Below are the code and all the weights of a small trained network. Each question names an input and a class and asks about switching units off, where a switched-off unit gives its printed mean instead of its output.

import numpy as np


def w(rows, s, z=0):
    codes = np.array(rows[::2]) - 128.0
    scale = np.full(codes.shape[1], s)
    scale[-1] = z or s
    return codes * scale


def norm(h):
    return h / np.sqrt((h * h).mean(-1, keepdims=True) + 1e-5)


def f(y):
    return np.maximum(y, 0)


def log_softmax(a):
    a = a - a.max(-1, keepdims=True)
    return a - np.log(np.exp(a).sum(-1, keepdims=True))


def net(x, mask):
    res = np.array(x, float).reshape(1, 3) / 4 @ E
    u = 0
    for l in range(3):
        y = f(norm(res) @ A[l][:, :-1].T + A[l][:, -1])
        res = res + np.where(mask[u : u + 6], y, B[l][:, -1]) @ B[l][:, :-1]
        u += 6
    return log_softmax(norm(res)[-1] @ U[:, :-1].T + U[:, -1])


A, B = {}, {}
E = w([
[40,114,3,34,128,160,77],'x0',
[119,46,145,101,175,21,67],'x1',
[152,54,158,90,163,202,162],'x2',
],0.0081)
A[0] = w([
[135,218,62,160,110,68,142,93],'L0N1',
[138,10,128,111,138,69,135,56],'L0N2',
[100,100,30,80,138,186,127,92],'L0N3',
[143,179,116,140,100,250,174,84],'L0N4',
[184,121,215,179,138,139,185,84],'L0N5',
[164,4,139,110,159,246,175,4],'L0N6',
],0.019,0.0029)
B[0] = w([
[91,163,212,121,93,116,124,190],'L0N1',
[151,178,116,156,235,131,138,211],'L0N2',
[176,42,65,106,62,177,131,233],'L0N3',
[162,171,116,145,250,127,133,236],'L0N4',
[159,39,67,114,65,154,143,250],'L0N5',
[65,199,206,126,63,88,96,248],'L0N6',
],0.021,0.016)
A[1] = w([
[127,145,120,126,212,72,70,107],'L1N1',
[50,155,194,109,104,92,125,32],'L1N2',
[69,177,232,112,78,110,111,1],'L1N3',
[120,166,89,152,162,148,147,14],'L1N4',
[60,135,187,78,106,124,45,172],'L1N5',
[138,188,113,157,253,131,128,88],'L1N6',
],0.021,0.0024)
B[1] = w([
[170,125,103,175,201,186,136,203],'L1N1',
[200,204,114,70,8,142,151,199],'L1N2',
[56,171,204,133,46,121,112,234],'L1N3',
[157,89,183,130,169,73,97,166],'L1N4',
[106,186,139,198,99,51,155,208],'L1N5',
[132,125,127,38,252,140,119,254],'L1N6',
],0.018,0.015)
A[2] = w([
[100,116,97,119,132,123,151,25],'L2N1',
[113,145,90,117,191,143,180,69],'L2N2',
[154,55,69,144,82,124,121,9],'L2N3',
[162,112,106,144,106,113,131,67],'L2N4',
[140,48,86,143,91,149,149,32],'L2N5',
[142,4,86,132,67,138,147,61],'L2N6',
],0.023,0.0016)
B[2] = w([
[213,117,111,132,106,83,187,134],'L2N1',
[114,117,220,191,192,97,14,178],'L2N2',
[90,27,92,192,90,206,194,218],'L2N3',
[92,103,52,132,128,110,129,163],'L2N4',
[118,73,21,86,46,146,130,214],'L2N5',
[34,1,6,151,143,64,186,249],'L2N6',
],0.014,0.021)
U = w([
[91,56,10,122,79,129,175,205],'0',
[169,150,100,97,245,135,123,153],'1',
[93,223,130,114,15,99,152,1],'2',
],0.014,0.00093)

Each question gives the input, the list of numbers given to net, and the class t.
The units are the neurons (one row each of A and B). Each row of codes is followed by its name. A weight is (code - 128) times the scale printed after its matrix; where a second scale follows, it is the last column's (A, B and U).
mask holds one flag per neuron, layer by layer. A switched-off neuron (its flag False) gives its mean, the last column of its row in B, instead of its output. The means were averaged over made-up inputs and are rounded, as every weight is.
A unit's drop is (log p(t) with every unit on - log p(t) with that unit switched off) / (log p(t) with every unit on - log p(t) with every unit switched off).
The circuit of an input: a set's keep is (log p(t) with only the set's units on - log p(t) with every unit switched off) / (log p(t) with every unit on - log p(t) with every unit switched off). Starting from the 12 units with the biggest drops (on a tie, the unit counted first), units are removed one at a time, each time the one whose removal leaves the highest keep (on an exact tie, the one counted first), for as long as the keep stays at least 0.8.
units of the circuit, in order: the units of the circuit, biggest drop first
k most important neurons: the k neurons with the biggest drops, biggest first
k most important neurons of layer l: the k neurons of layer l with the biggest drops, biggest first
drop of u: that unit's drop, to one decimal
input [-5,-8,3], class 1: units of the circuit, in order	(L0N4)
input [-3,3,-5], class 2: 2 most important neurons	(L0N1; L0N4)
input [-3,-3,-5], class 2: 2 most important neurons	(L0N1; L0N3)
input [2,-8,8], class 1: 3 most important neurons	(L0N4; L0N1; L1N6)
input [-5,-3,-8], class 2: 2 most important neurons	(L0N1; L0N3)
input [-4,-6,-1], class 1: 2 most important neurons	(L0N4; L0N3)
input [0,-4,-4], class 1: 2 most important neurons	(L0N4; L0N6)
input [3,-7,8], class 2: 2 most important neurons	(L0N6; L0N2)
input [5,-7,7], class 1: 3 most important neurons	(L0N4; L0N5; L0N1)
input [0,4,-5], class 2: 2 most important neurons	(L0N1; L0N4)
input [-5,-5,7], class 2: 2 most important neurons	(L0N6; L0N3)
input [2,-3,-2], class 1: 3 most important neurons	(L0N4; L0N5; L0N6)
input [6,6,-8], class 2: 3 most important neurons of layer 0	(L0N4; L0N1; L0N5)
input [3,2,8], class 2: units of the circuit, in order	(L0N6)
input [-5,6,6], class 1: 2 most important neurons	(L0N2; L0N1)
input [-5,2,8], class 2: drop of L1N4	0.0
input [-3,-1,8], class 2: drop of L0N6	1.0
input [0,2,4], class 2: drop of L0N6	1.3
input [-7,8,-6], class 1: drop of L0N3	1.1
